[-0.01  0.39 -0.43  1.52  0.07 -0.22 -0.10  1.23 -1.40 -0.15  1.43  0.98
  0.08 -0.07  2.46  0.01 -0.63  0.94  0.94 -2.57  0.57  1.32  0.06 -0.12
 -0.80  0.40] : [24]:[90]
[-0.45 -1.67  0.33 -1.28  1.72 -0.23 -2.07  1.83 -0.53 -1.76  0.96  1.34
  0.95 -0.62  0.99  0.71  0.59  1.78 -0.56 -3.58  0.56  2.16 -2.85  0.95
 -0.31  0.35] : [20]:[96]
[-1.18 -0.76 -0.71  0.57  0.16  0.90  0.50  1.52  0.85 -0.16 -0.75  1.02
  0.36 -0.57 -0.30 -2.09 -0.74  1.22  0.38  0.38  0.99  1.09 -0.55  1.83
 -2.16 -0.86] : [24]:[84]
[-0.34  0.36  0.12 -0.50  1.22 -0.30 -0.65  0.51  0.23 -1.56 -2.17  0.45
  0.31  0.29  0.78 -0.05  0.02 -0.69 -0.09  2.01  0.51  1.06 -1.96 -0.53
 -0.03  0.43] : [31]:[93]
[ 1.34 -1.72 -0.60 -0.18  0.98 -1.25 -0.82  2.06  0.12 -1.50  0.19  0.59
  0.43 -0.97  1.35  1.07  0.92  0.23 -0.90 -1.98 -0.27  0.69 -1.09  1.40
  0.50  0.17] : [20]:[77]
[ 0.56  0.48  0.33 -0.45  0.40 -0.09 -0.53  0.38 -1.03 -0.70 -0.78 -0.53
  0.48  1.05  0.49  1.97  0.41  0.07  0.82 -0.31 -0.64 -1.57  0.95 -1.36
  0.87  0.31] : [23]:[91]
[ 0.66 -0.98 -0.09  0.90  0.35  0.65 -0.73  1.24 -0.84 -0.74  1.95  0.29
  0.06  0.06  2.12  0.44 -0.03  0.34  0.43 -0.02  1.05  0.79  1.23  0.50
 -1.51  0.25] : [24]:[90]
[-1.53 -0.41 -0.19 -1.47 -0.57  1.12 -0.42  0.54  3.33  0.16 -1.09 -1.28
  0.34 -1.56 -3.76 -1.94  1.13  0.98 -1.03  2.01 -0.20 -1.22 -0.42  1.13
 -0.19 -0.44] : [23]:[91]
[-0.05 -0.38  0.55  1.11 -0.02  0.92 -0.50  0.86 -0.04 -0.21  2.62 -0.28
 -0.20 -0.53  1.42 -1.03 -0.38  0.66  0.63 -0.32  0.88  0.80  0.28  0.27
 -0.59 -0.12] : [24]:[90]
[ 0.91  2.13  0.90 -0.87 -1.40  0.78  0.10 -1.52 -0.05 -0.82 -0.59 -1.07
 -0.23  1.47 -0.30  1.91  0.28 -1.31 -0.20  6.55 -0.93 -1.12  3.82 -1.15
  2.71 -0.65] : [31]:[100]
[ 0.57 -0.64  0.06 -1.87  1.19 -1.71 -1.10  2.10  0.81 -1.84 -0.02  0.57
  0.63 -0.84  0.80  1.72  1.52  0.47 -0.15  0.74 -0.34  1.36 -1.30  1.22
  2.01  0.08] : [20]:[96]
[-0.57 -0.83 -0.82  1.48  0.44  0.13  0.31  1.71 -0.36 -0.52  0.50  0.73
  0.30  0.08  1.50 -1.49 -0.81  1.54  0.92 -3.28  0.60  0.28 -0.75  0.54
 -1.02  0.08] : [24]:[84]
[-0.41  0.83 -0.17  0.18 -0.38 -0.01 -0.02 -0.35 -0.23 -0.39 -1.63  0.12
 -0.51  0.60  0.93 -0.46 -0.49 -0.59 -0.06  1.56  0.53 -0.53  0.52  0.00
 -0.17  0.00] : [31]:[93]
[-0.71  0.14 -0.48  0.03 -0.39  0.58 -0.32 -0.28  1.28 -0.48 -1.82  0.31
 -0.56 -0.45 -0.44 -1.37 -0.22 -0.70 -0.65  4.34  0.72  1.25  0.35  0.93
 -0.85 -0.18] : [31]:[93]
[ 0.37 -0.62  0.22  0.77  0.61  0.15  0.18  1.29 -0.47 -0.86  1.19 -0.19
  0.26 -0.02  1.59 -0.81  0.18 -0.29  0.76  0.37  0.39  0.32 -0.01  1.04
 -1.06  0.25] : [24]:[90]
[-0.06  0.71  0.01 -0.03 -0.12  0.09  0.13 -0.45  0.05 -0.01 -1.99  0.20
 -0.52  0.97 -0.38 -0.51  0.13 -1.42 -0.60  3.56 -0.16 -0.09  0.67  0.16
 -0.48 -0.15] : [31]:[93]
[-0.68 -0.20  0.47 -1.66  0.38  0.90 -1.07 -0.24 -0.24  0.83 -0.40 -0.84
  0.30  0.71 -2.33  0.70  0.38  0.28  0.28 -0.23 -0.53 -0.85 -0.10 -0.65
 -1.18  0.21] : [23]:[91]
[-0.60 -0.60 -0.60  1.71  0.41 -0.21 -1.13  1.38 -1.15 -0.45  0.86  0.56
 -0.05  0.64  1.57  0.28 -0.14  0.84  0.77 -3.33  0.63 -0.03 -0.12 -0.54
 -1.31  0.60] : [24]:[84]
[ 0.22 -0.73  0.25  0.94  0.41  0.46  0.35  1.09 -0.80  0.38  2.57  0.12
  0.30 -0.22  1.71 -0.40 -0.24  0.48  0.01 -1.38  0.58  0.79  0.12  1.54
 -1.33  0.03] : [24]:[90]
[ 0.49 -1.63 -0.71  0.75  0.52 -0.13 -1.35  1.43 -1.08 -0.16  1.39  1.37
 -0.13 -0.53  1.85  0.38 -0.34  1.09  0.30 -3.07  1.10  2.68 -1.05  1.16
 -1.93 -0.24] : [24]:[90]
[-1.14 -1.88 -0.41 -1.11  1.59  0.13 -1.92  2.20  0.31 -1.58  0.06  0.93
  0.78 -1.42  0.30 -1.12  0.36  1.50 -0.08 -0.74  1.05  3.57 -3.17  1.92
 -0.97 -0.08] : [20]:[96]
[-1.49 -0.18  0.07 -0.69  0.39  1.06 -0.12  0.64  0.80 -0.58 -1.38 -0.81
  0.59  0.24 -1.53 -0.24  0.66  1.83  1.39 -1.25  0.13 -0.23 -0.77 -0.45
  0.84 -0.13] : [23]:[78]
[ 0.29 -0.37 -0.35  1.27 -0.26  0.56 -0.54  1.19 -0.35 -0.71  1.48  0.00
  0.03  0.10  1.61 -0.74 -0.47  1.02  1.24 -1.00  1.04  0.69  0.69  0.40
 -0.40  0.27] : [24]:[90]
[ 0.17 -1.57  0.10 -0.02 -0.22 -0.02 -1.81  2.22  0.10 -1.38  1.89 -0.03
  0.95 -0.56  1.30  0.99  1.00  0.52  0.20 -1.88  0.31  0.95 -1.12  0.57
 -0.39 -0.08] : [20]:[77]
[ 0.63 -1.35 -0.44  2.44  1.26  0.41 -1.13  2.57 -1.66 -1.30  1.49  0.70
  0.76  0.01  2.39  0.68  0.07  1.27  0.98 -2.60  0.70  1.30  0.91  1.22
 -1.95  0.09] : [24]:[90]
[-0.10 -1.42 -0.75 -0.01  0.17 -0.30 -0.63  1.86  1.33 -1.20  0.29  0.77
  0.61 -1.04  0.37 -1.13  0.40  1.47  0.15 -0.42  0.48  2.03 -0.70  2.47
  0.17 -0.11] : [20]:[77]
[-2.08 -0.92  0.04 -1.08 -0.55  1.45 -1.08  1.40  0.60  0.37 -0.77 -0.77
  0.94 -0.12 -1.81 -0.11  0.86  1.89  1.11 -1.59  0.74 -0.53 -0.77 -0.39
 -1.57 -0.16] : [23]:[78]
[-0.02 -0.86 -0.45  1.55 -0.15  0.02  0.39  1.74 -0.38  0.06  1.46  0.47
  0.06 -0.15  1.25 -0.80  0.00  1.13  0.79 -2.71  0.55  0.16  0.50  0.84
 -0.51 -0.06] : [24]:[84]
[-1.63  0.13  0.17 -1.83  0.25  0.49 -1.24  0.61  0.52  0.27 -2.33 -0.38
  0.51  0.18 -3.67  0.60  0.81  1.01  1.09 -0.22 -0.10  0.11 -0.77 -1.08
  0.32 -0.33] : [23]:[78]
[-0.10 -1.25 -0.94  0.12  0.48 -0.54 -0.17  1.53  0.86 -0.52  0.76  0.36
  0.54 -0.96  0.15 -0.49  0.29  1.23 -0.05 -2.43  0.82  0.67 -1.26  1.41
 -0.10  0.00] : [20]:[77]
[ 0.50 -0.90 -0.52  2.12  0.14 -0.11 -1.79  1.55 -1.58 -1.43  2.02  1.29
 -0.09  0.30  3.89  0.68 -0.62  1.06  1.50 -4.28  1.22  1.00 -0.92 -1.01
  0.01  0.50] : [24]:[90]
[ 0.03  1.03  0.10  0.40  0.01 -0.70 -0.22 -0.71 -0.83 -0.09 -1.38  0.22
 -0.35  0.72  0.70  0.66 -0.54 -0.74 -0.42  0.93  0.54 -0.43 -0.46 -1.61
 -0.21  0.38] : [31]:[93]
[-0.90  0.10 -0.05 -1.55 -0.51  0.78 -0.67 -0.29  1.79  0.28 -0.82 -0.88
  0.17 -1.25 -2.44  0.08  0.72  0.89  0.03  0.78  0.23 -0.02 -0.32 -0.36
  0.71 -0.56] : [23]:[91]
[ 0.54 -1.32 -0.68  0.11  1.07 -0.75 -0.90  1.67  0.60 -2.11  0.38  0.94
  0.74 -0.72  1.40  0.17  0.78  1.30 -0.04 -3.36 -0.13  0.68 -1.40  1.46
  0.04  0.33] : [20]:[77]
[-1.60 -1.19 -0.32 -0.80  0.09  0.48 -1.28  1.38  0.84 -0.59 -1.07 -0.34
  0.89 -0.46 -1.26 -0.19  1.04  1.14  1.04 -1.95  0.04  0.15 -1.67 -0.33
 -0.28  0.34] : [23]:[78]

[ 0.50  0.35  2.30 -0.37 -0.90 -0.48 -0.35 -0.01  0.39 -0.58  0.14  1.17
 -4.56 -0.60  1.07  0.07  1.06  0.61  0.85 -0.67  0.62 -0.86 -0.04  2.91
  3.30 -1.43] : <27>:<233>
[ 1.64 -0.16  2.02  0.86  0.47 -1.09 -1.13 -0.23  0.07 -0.20 -0.77  1.76
 -1.95 -1.43  1.35 -0.23 -0.14  0.07 -0.36 -0.38 -0.27 -0.33 -0.29  2.83
  1.91 -0.05] : <28>:<214>
[-0.17 -0.56  0.76 -0.50  1.02 -1.58  0.48  0.11 -0.26  0.00  1.05  0.76
  0.34 -1.71 -0.54 -0.12 -0.83  0.19  0.46  0.22  0.61  0.60 -0.03  0.45
 -0.10  0.66] : <29>:<217>
[ 2.17  0.30  1.30  1.06 -0.30  1.52 -1.10 -0.18 -0.65 -0.65  0.13  1.42
 -1.31  0.44  1.17 -0.01 -0.24 -0.47 -0.37 -0.17 -0.88 -0.41 -0.16  1.94
  1.42 -0.20] : <28>:<241>
[-0.25 -1.00 -1.22  1.10  3.65 -2.16  0.03 -0.17  0.29 -0.14  1.16  3.03
  2.74 -3.15 -1.11 -0.08 -1.35 -1.42  0.48  0.28  0.34  1.18  0.38 -1.01
 -0.87  0.64] : <29>:<217>
[ 0.21  0.24  2.44 -0.75 -1.43  0.07 -1.11  0.17  0.57 -0.24  0.84  1.31
 -3.32 -0.24  1.08  0.17  0.55  0.30  0.53 -0.17  1.05  1.00 -0.60  2.11
  1.47  0.38] : <28>:<214>
[ 0.65 -0.77  2.15 -0.75 -0.79 -2.72 -0.12 -0.50  0.27  0.13 -1.33 -0.65
 -1.69 -1.78  1.18 -0.06 -0.47  1.82 -0.92  0.15 -0.42  1.12  0.05  3.01
  0.00  0.86] : <34>:<240>
[-0.75  0.81  0.98 -1.57 -1.98  0.34  1.98 -0.13 -0.51 -0.63 -0.91 -3.43
 -4.59  2.00 -1.42 -0.27  0.79  1.74  2.18 -0.15  0.57 -3.66 -0.26  1.93
  4.53 -2.15] : <29>:<221>
[ 1.84  0.21  2.85 -0.11 -0.92  0.11 -0.36  0.01 -0.18 -0.94  0.83  0.90
 -3.67 -0.32  0.81  0.27  0.49  0.44  0.29 -0.16  0.12 -0.54 -0.22  2.60
  1.56 -0.40] : <27>:<233>
[-0.46 -0.04 -0.75  0.60  0.55 -0.27 -0.83 -0.15  0.44  0.54 -1.66  1.25
 -0.44 -0.79  1.84 -0.30 -0.05  0.35 -1.01 -0.44 -0.03  1.87  0.28  1.23
  1.45 -0.60] : <34>:<229>
[ 0.16  0.59  0.70 -0.86 -0.85  0.65 -0.09  0.13  0.16 -0.45 -0.68  0.68
 -3.63  0.19  1.04 -0.02  0.87  0.58  0.61 -0.21  0.58  0.26 -0.16  1.60
  3.48 -1.68] : <28>:<241>
[ 0.28 -0.79  1.41  0.67  2.59 -1.89 -0.25 -0.14  0.35  0.11  0.17  1.97
  1.22 -2.73 -0.18  0.12 -1.07 -0.39 -0.15  0.16  0.02  0.51  0.45  0.83
 -0.81  1.22] : <29>:<217>
[-0.28 -0.47  1.59 -0.96  0.00 -2.29  1.08 -0.13 -0.32 -0.09 -0.50 -0.48
 -2.28 -1.16 -1.18  0.05  0.54  1.06  1.11  0.07  0.65 -1.37  0.34  1.74
  1.05 -0.55] : <29>:<227>
[-1.00 -0.70  1.85 -1.44  1.15 -1.46  0.84 -0.04  0.36  0.34  2.63  0.59
 -0.54 -1.94 -0.27  0.21 -1.29  0.99  0.00 -0.04  1.20  2.79  0.08  0.31
 -0.78  1.74] : <29>:<217>
[-0.19  0.08 -0.37  0.82  0.84 -1.09  0.29 -0.03  0.22 -0.39 -1.25  1.37
 -1.77 -0.83  0.09 -0.09  0.95 -0.53  0.98 -0.03  0.23 -1.70  0.16  0.71
  3.13 -2.05] : <27>:<248>
[ 0.78  0.38  2.07 -0.09 -0.82  0.43 -1.01 -0.10  0.06 -0.17  0.03  1.00
 -3.21 -0.11  1.69 -0.01  0.32  0.73 -0.12 -0.27  0.34  1.03 -0.15  3.14
  1.72 -0.35] : <28>:<214>
[ 0.69 -0.22  2.12 -0.15  0.43 -0.97 -0.74 -0.30  0.34 -0.40  0.54  2.44
 -2.22 -1.63  1.05  0.27  0.29  0.53 -0.09 -0.04  0.42  2.01  0.00  1.63
 -0.31  0.27] : <28>:<241>
[ 1.47 -0.84  2.69  0.17  2.28 -1.19 -0.48 -0.08  0.07 -0.91  2.03  2.49
 -0.11 -2.07 -0.17  0.39 -0.54 -0.24 -0.26  0.43  0.39  0.83 -0.14  0.88
 -2.16  1.62] : <27>:<248>
[ 0.07 -0.10  1.53 -0.44 -0.77 -1.57 -0.84  0.11 -0.03  0.70 -1.57 -0.75
 -1.57 -0.34  1.65 -0.29 -0.43  1.04 -0.74  0.02  0.39  0.48 -0.06  2.62
  1.24  0.21] : <34>:<240>
[ 0.30 -0.46  1.96 -1.13 -0.96 -1.79 -0.54  0.52  0.24  0.41  0.12 -0.90
 -0.73 -0.34  0.51 -0.08 -0.17  1.19 -1.16 -0.01  0.06  0.81 -0.04  1.57
 -1.25  1.98] : <34>:<240>
[-0.79  0.42 -2.77  2.37  3.08  0.84 -0.92  0.09  1.29 -0.28 -0.81  4.37
 -0.43 -1.12  0.01 -0.54  0.90 -2.79  1.87 -0.40  1.21 -1.40  0.57 -0.68
  4.50 -2.93] : <27>:<233>
[-0.28 -0.58 -0.72  0.19  0.55 -1.21 -0.63  0.11  0.81  0.81 -1.18  1.33
  0.50 -1.00  0.67 -0.17  0.47 -0.66 -0.30 -0.14  0.60  0.09  0.13  0.39
  0.32 -0.35] : <34>:<244>
[-0.13 -0.09  0.50 -0.46 -0.68 -0.56 -0.71  0.29  0.61  0.30 -1.62  0.35
 -1.53 -0.22  1.53 -0.58  1.29  0.34 -0.53 -1.07 -0.07  0.35 -0.24  0.87
  1.17 -0.82] : <34>:<244>
[-0.97 -0.17 -0.24 -0.39  1.06 -0.49  0.39 -0.07  3.73 -0.52  0.91  0.48
 -0.94 -0.98 -1.39 -0.05  0.04 -0.45  2.03  0.16  1.40 -0.21  0.31 -0.64
  1.35 -0.90] : <29>:<221>
[ 0.07 -0.23  0.72 -0.21  0.55 -0.86 -0.51 -0.07  0.08 -0.36  0.47  0.79
 -1.11 -0.84 -0.19 -0.13  0.18  0.23  1.01  0.12  0.12 -0.15  0.02  0.17
  0.32  0.09] : <27>:<215>
[ 1.05 -0.49  1.47  0.91  1.74 -1.55  0.40 -0.16 -0.25 -0.76 -0.23  1.29
 -0.74 -1.91 -0.70  0.29 -0.55 -0.10  0.45 -0.01  0.47 -1.57  0.19  1.57
  1.17 -0.50] : <29>:<221>
[ 1.12 -0.12  2.18 -0.09 -0.32 -0.56 -0.38 -0.08 -0.22 -0.95  0.83  1.33
 -2.23 -0.41  0.12  0.50  0.52  0.09  0.52  0.15  0.28 -0.20 -0.13  1.35
 -0.31 -0.31] : <27>:<233>
[-0.83 -0.29  0.11 -0.44  0.01 -0.40  0.16 -0.21  0.06  0.17  0.56  0.56
  0.54 -0.52  0.13  0.19 -0.39  0.66 -0.52  0.11  0.11  2.55  0.03 -0.82
 -1.49  0.93] : <34>:<240>
[ 0.06  0.82  0.12  0.82 -0.03  1.63 -0.27 -0.20  0.01 -0.89  0.36  2.15
 -2.62  0.28  0.35  0.01  1.07 -0.64  1.09 -0.33  0.88 -0.09  0.45  0.16
  2.54 -1.92] : <27>:<233>
[ 0.22  0.18  0.16  0.13  0.67 -0.66  1.05  0.01 -0.14 -0.33 -0.35 -0.10
 -1.49 -0.39 -0.70 -0.23 -0.24  0.19  0.79  0.08  0.01 -2.04  0.33  0.75
  1.51 -0.82] : <29>:<227>
[ 2.15 -0.07  3.69  0.16 -0.40 -0.15 -0.95 -0.69 -0.27 -0.95  1.44  1.67
 -2.51 -0.92  0.67  0.65 -0.53  0.40 -0.02  0.31 -0.29 -0.06  0.04  2.70
  0.27  1.10] : <27>:<233>
[ 0.25  0.35  1.59 -0.13 -0.47  0.95 -1.17  0.14  0.48 -0.14  1.69  1.68
 -2.45 -0.05  1.21 -0.02  0.03  0.38 -0.05  0.08  0.79  2.47 -0.22  0.94
  0.75  0.49] : <28>:<214>

[-0.61 -0.12 -0.16  0.06 -0.58  2.54 -0.99  0.03  0.92  0.03  0.57 -1.11
 -0.46  0.68  0.34 -0.20  0.34  5.32 -0.32  0.14  1.57  0.08  1.05  1.21
  0.19  0.69] : (29):<60>
[ 2.53 -1.66  0.22  0.13 -0.76 -3.80  1.49 -1.18 -2.74 -3.97  0.55  0.59
 -0.08 -1.45 -0.07 -0.35  0.01 -2.30  0.22 -0.24  0.36  0.22 -0.76  2.14
  0.07 -0.18] : (18):<69>
[ 0.35 -1.07 -1.72  0.02 -2.02 -1.28 -0.95 -2.21  0.34 -1.12  0.27 -0.11
 -0.74 -0.83  0.12 -0.98  0.63  3.33 -0.45  0.20 -0.87  0.43 -0.11  0.21
  0.01 -1.32] : (29):<61>
[ 1.32 -0.17  0.19 -0.76  0.33 -0.32 -0.60 -1.89 -2.99  2.65  2.31  0.31
  1.38  1.43 -1.65  0.72  0.22 -4.92  0.41  0.05  1.00 -1.03 -0.87  0.11
  0.02  1.45] : (26):<65>
[ 2.35 -1.35 -0.34 -0.20  0.11 -2.69  0.01 -2.55 -1.40 -3.25  0.58  0.93
 -0.71 -0.47  0.42  0.12 -0.73  1.95  0.42 -0.40  0.12  0.08 -0.45  0.13
  0.00  0.94] : (18):<74>
[ 0.97 -0.36 -0.04  0.27 -0.67 -0.92  0.13 -0.09 -0.87  2.36  1.05  0.64
  0.31 -0.25 -1.34 -0.49  0.57 -3.90 -0.13  0.85  0.09 -0.22 -1.46  0.20
 -0.64  1.18] : (26):<71>
[-0.88 -0.44 -0.99  0.68 -0.96  0.52 -1.41  0.35  0.20 -0.24 -0.06 -0.62
 -1.72 -0.52 -0.11 -0.38  0.87  3.45 -0.66 -0.33 -2.00  2.12  0.56  0.06
  0.44 -0.88] : (29):<61>
[ 1.71 -1.13  0.28  0.68  0.17 -5.02  0.44 -0.11 -1.52 -5.06  0.71  0.36
 -0.35 -1.02  1.15 -0.58 -0.58  0.58  0.08 -0.06 -0.41  0.78 -2.02  0.69
 -0.40  1.46] : (18):<74>
[-0.02 -1.01 -0.75 -1.09 -0.51  1.13 -1.79 -0.37 -0.39  1.19  0.24 -0.60
 -0.64 -0.22  1.05 -1.60 -0.15  3.67  0.04 -0.29  0.09  3.16  0.92  0.92
  0.60 -0.69] : (29):<60>
[ 4.21 -0.48 -0.67 -0.64 -1.20 -2.05 -0.40  1.48  1.20 -3.53  0.24  0.07
 -0.55 -0.94  1.99 -0.69  0.22  3.84 -0.51  0.43  0.14  0.01  0.19  0.08
  0.01 -0.20] : (29):<60>
[ 0.99  0.33 -0.62  0.01  0.75 -1.95 -0.06 -0.85 -1.49  3.72  0.04  0.04
  0.24 -0.10  0.98 -0.08 -0.45 -3.28  0.13  0.50 -0.04 -1.33 -1.26 -0.13
 -1.00  2.36] : (26):<71>
[ 1.07 -1.14  0.15 -0.96 -0.93 -2.25 -0.14 -1.26 -2.34 -0.66  1.49  0.47
  0.23 -0.78  0.26  0.74 -0.25 -0.62  0.33 -0.09 -0.09  0.35 -1.52  0.70
  0.10 -0.08] : (18):<74>
[-1.36 -0.36  0.11 -0.31  0.16  1.00 -1.18  1.06  0.59 -3.39 -0.31 -0.30
 -1.72 -0.92  1.38 -0.69 -0.40  5.93 -0.49  0.40 -1.26  0.04  1.34 -0.05
  0.08 -1.62] : (29):<75>
